Here is a tiny trained network, its code and every weight. The questions are about switching its units off for an input and a class, where a switched-off unit gives its printed mean instead of its output.

import numpy as np


def w(rows, s, z=0):
    codes = np.array(rows[::2]) - 128.0
    scale = np.full(codes.shape[1], s)
    scale[-1] = z or s
    return codes * scale


def norm(h):
    return h / np.sqrt((h * h).mean(-1, keepdims=True) + 1e-5)


def f(y):
    return np.maximum(y, 0)


def log_softmax(a):
    a = a - a.max(-1, keepdims=True)
    return a - np.log(np.exp(a).sum(-1, keepdims=True))


def net(x, mask):
    res = np.array(x, float).reshape(1, 7) / 4 @ E
    u = 0
    for l in range(4):
        y = f(norm(res) @ A[l][:, :-1].T + A[l][:, -1])
        res = res + np.where(mask[u : u + 7], y, B[l][:, -1]) @ B[l][:, :-1]
        u += 7
    return log_softmax(norm(res)[-1] @ U[:, :-1].T + U[:, -1])


A, B = {}, {}
E = w([
[128,127,129,128],'x0',
[130,128,129,130],'x1',
[127,127,130,127],'x2',
[200,21,98,108],'x3',
[48,95,142,23],'x4',
[127,127,127,129],'x5',
[71,120,3,110],'x6',
],0.0036)
A[0] = w([
[98,163,150,99,86],'L0N0',
[172,124,169,199,81],'L0N1',
[116,174,193,135,58],'L0N2',
[128,217,37,190,2],'L0N3',
[161,91,189,118,105],'L0N4',
[213,191,76,252,59],'L0N5',
[122,92,112,148,107],'L0N6',
],0.0044,0.0041)
B[0] = w([
[111,127,137,126,154],'L0N0',
[178,176,114,125,185],'L0N1',
[63,158,158,136,161],'L0N2',
[186,191,72,142,177],'L0N3',
[179,106,143,169,182],'L0N4',
[63,99,149,2,250],'L0N5',
[114,124,96,122,144],'L0N6',
],0.005,0.002)
A[1] = w([
[97,32,175,147,127],'L1N0',
[197,19,99,99,167],'L1N1',
[129,151,103,35,117],'L1N2',
[156,69,69,119,3],'L1N3',
[78,136,2,147,207],'L1N4',
[57,109,126,111,82],'L1N5',
[89,211,181,74,133],'L1N6',
],0.0052,0.0034)
B[1] = w([
[135,226,202,34,169],'L1N0',
[196,55,158,134,242],'L1N1',
[153,162,137,166,178],'L1N2',
[95,113,3,175,147],'L1N3',
[199,171,96,74,253],'L1N4',
[77,140,141,68,153],'L1N5',
[149,99,131,224,215],'L1N6',
],0.0043,0.0041)
A[2] = w([
[112,188,188,153,124],'L2N0',
[85,64,209,127,3],'L2N1',
[130,174,215,139,64],'L2N2',
[78,158,2,131,163],'L2N3',
[63,162,108,180,161],'L2N4',
[137,136,143,165,44],'L2N5',
[141,119,59,202,65],'L2N6',
],0.0067,0.003)
B[2] = w([
[103,66,2,110,221],'L2N0',
[140,7,213,91,156],'L2N1',
[97,71,80,133,206],'L2N2',
[149,167,240,147,252],'L2N3',
[199,116,200,93,197],'L2N4',
[150,140,108,151,136],'L2N5',
[216,59,103,78,153],'L2N6',
],0.0058,0.0035)
A[3] = w([
[2,40,128,124,2],'L3N0',
[67,176,154,112,80],'L3N1',
[187,158,98,235,169],'L3N2',
[136,205,163,197,139],'L3N3',
[154,30,101,172,138],'L3N4',
[109,106,75,231,118],'L3N5',
[151,131,35,68,116],'L3N6',
],0.0075,0.0055)
B[3] = w([
[78,52,194,254,168],'L3N0',
[93,161,192,154,142],'L3N1',
[151,146,86,182,254],'L3N2',
[84,145,111,47,199],'L3N3',
[95,201,154,144,255],'L3N4',
[48,109,90,148,172],'L3N5',
[44,62,108,115,196],'L3N6',
],0.0078,0.0043)
U = w([
[54,162,48,221,154],'0',
[158,236,70,92,154],'1',
[37,65,207,198,227],'2',
[67,201,223,61,104],'3',
[224,142,181,219,248],'4',
[189,65,19,132,49],'5',
[163,59,253,67,9],'6',
[76,48,92,26,43],'7',
],0.017,0.0013)

Each question gives the input, the list of numbers given to net, and the class t.
The units are the neurons (one row each of A and B). Each row of codes is followed by its name. A weight is (code - 128) times the scale printed after its matrix; where a second scale follows, it is the last column's (A, B and U).
mask holds one flag per neuron, layer by layer. A switched-off neuron (its flag False) gives its mean, the last column of its row in B, instead of its output. The means were averaged over made-up inputs and are rounded, as every weight is.
A unit's drop is (log p(t) with every unit on - log p(t) with that unit switched off) / (log p(t) with every unit on - log p(t) with every unit switched off).
The circuit of an input: a set's keep is (log p(t) with only the set's units on - log p(t) with every unit switched off) / (log p(t) with every unit on - log p(t) with every unit switched off). Starting from the 12 units with the biggest drops (on a tie, the unit counted first), units are removed one at a time, each time the one whose removal leaves the highest keep (on an exact tie, the one counted first), for as long as the keep stays at least 0.8.
units of the circuit, in order: the units of the circuit, biggest drop first
unit that matters most: the unit with the biggest drop
k most important neurons: the k neurons with the biggest drops, biggest first
top k neurons in layer l: the k neurons of layer l with the biggest drops, biggest first
input [-8,2,-3,7,-3,0,0], class 4: 3 most important neurons : L2N0; L1N1; L3N4
input [-3,-1,6,-7,0,8,8], class 1: unit that matters most : L1N4
input [5,1,-7,-3,-8,2,1], class 1: units of the circuit, in order : L0N5; L3N0
input [2,0,1,0,7,5,-3], class 2: units of the circuit, in order : L1N4; L3N0; L2N4
input [7,-3,8,7,0,-2,0], class 4: units of the circuit, in order : L0N5; L3N4
input [-3,2,2,-6,0,8,3], class 1: 4 most important neurons : L0N5; L1N6; L0N3; L1N4
input [7,2,6,-3,-6,-8,0], class 0: 3 most important neurons : L0N5; L2N0; L1N6
input [-6,-7,4,-1,-1,8,7], class 1: units of the circuit, in order : L2N3; L1N4
input [6,-2,-4,0,4,5,1], class 3: 4 most important neurons : L2N0; L1N1; L0N4; L2N2
input [2,-7,8,0,5,2,2], class 3: 2 most important neurons : L2N0; L1N1
input [0,-7,4,-7,0,-7,-8], class 0: 2 most important neurons : L2N0; L0N5
input [2,3,-4,-7,-4,-2,1], class 1: top 2 neurons in layer 2 : L2N4; L2N3
input [-8,2,-3,-6,-1,5,-2], class 0: 2 most important neurons : L1N6; L0N5
input [2,-3,-8,-8,-8,-3,3], class 1: most important neuron : L3N3
input [1,8,-3,-4,-3,7,2], class 1: 2 most important neurons : L3N3; L0N3
input [-6,-2,-3,-1,0,7,3], class 1: 2 most important neurons : L1N4; L2N3
input [1,-1,2,-2,-5,-5,0], class 0: 2 most important neurons : L0N5; L1N6
input [3,-1,-3,-2,-1,0,5], class 1: 2 most important neurons : L2N3; L1N4
input [-5,-8,-4,-1,1,0,3], class 3: top 2 neurons in layer 1 : L1N1; L1N5
input [-4,5,-3,-1,5,-3,4], class 3: unit that matters most : L2N3
input [6,0,5,4,1,-4,0], class 6: top 2 neurons in layer 0 : L0N3; L0N1
input [8,-3,-5,0,8,-2,-3], class 2: top 2 neurons in layer 3 : L3N0; L3N3
input [1,8,-5,-1,0,4,-8], class 0: top 2 neurons in layer 0 : L0N5; L0N1
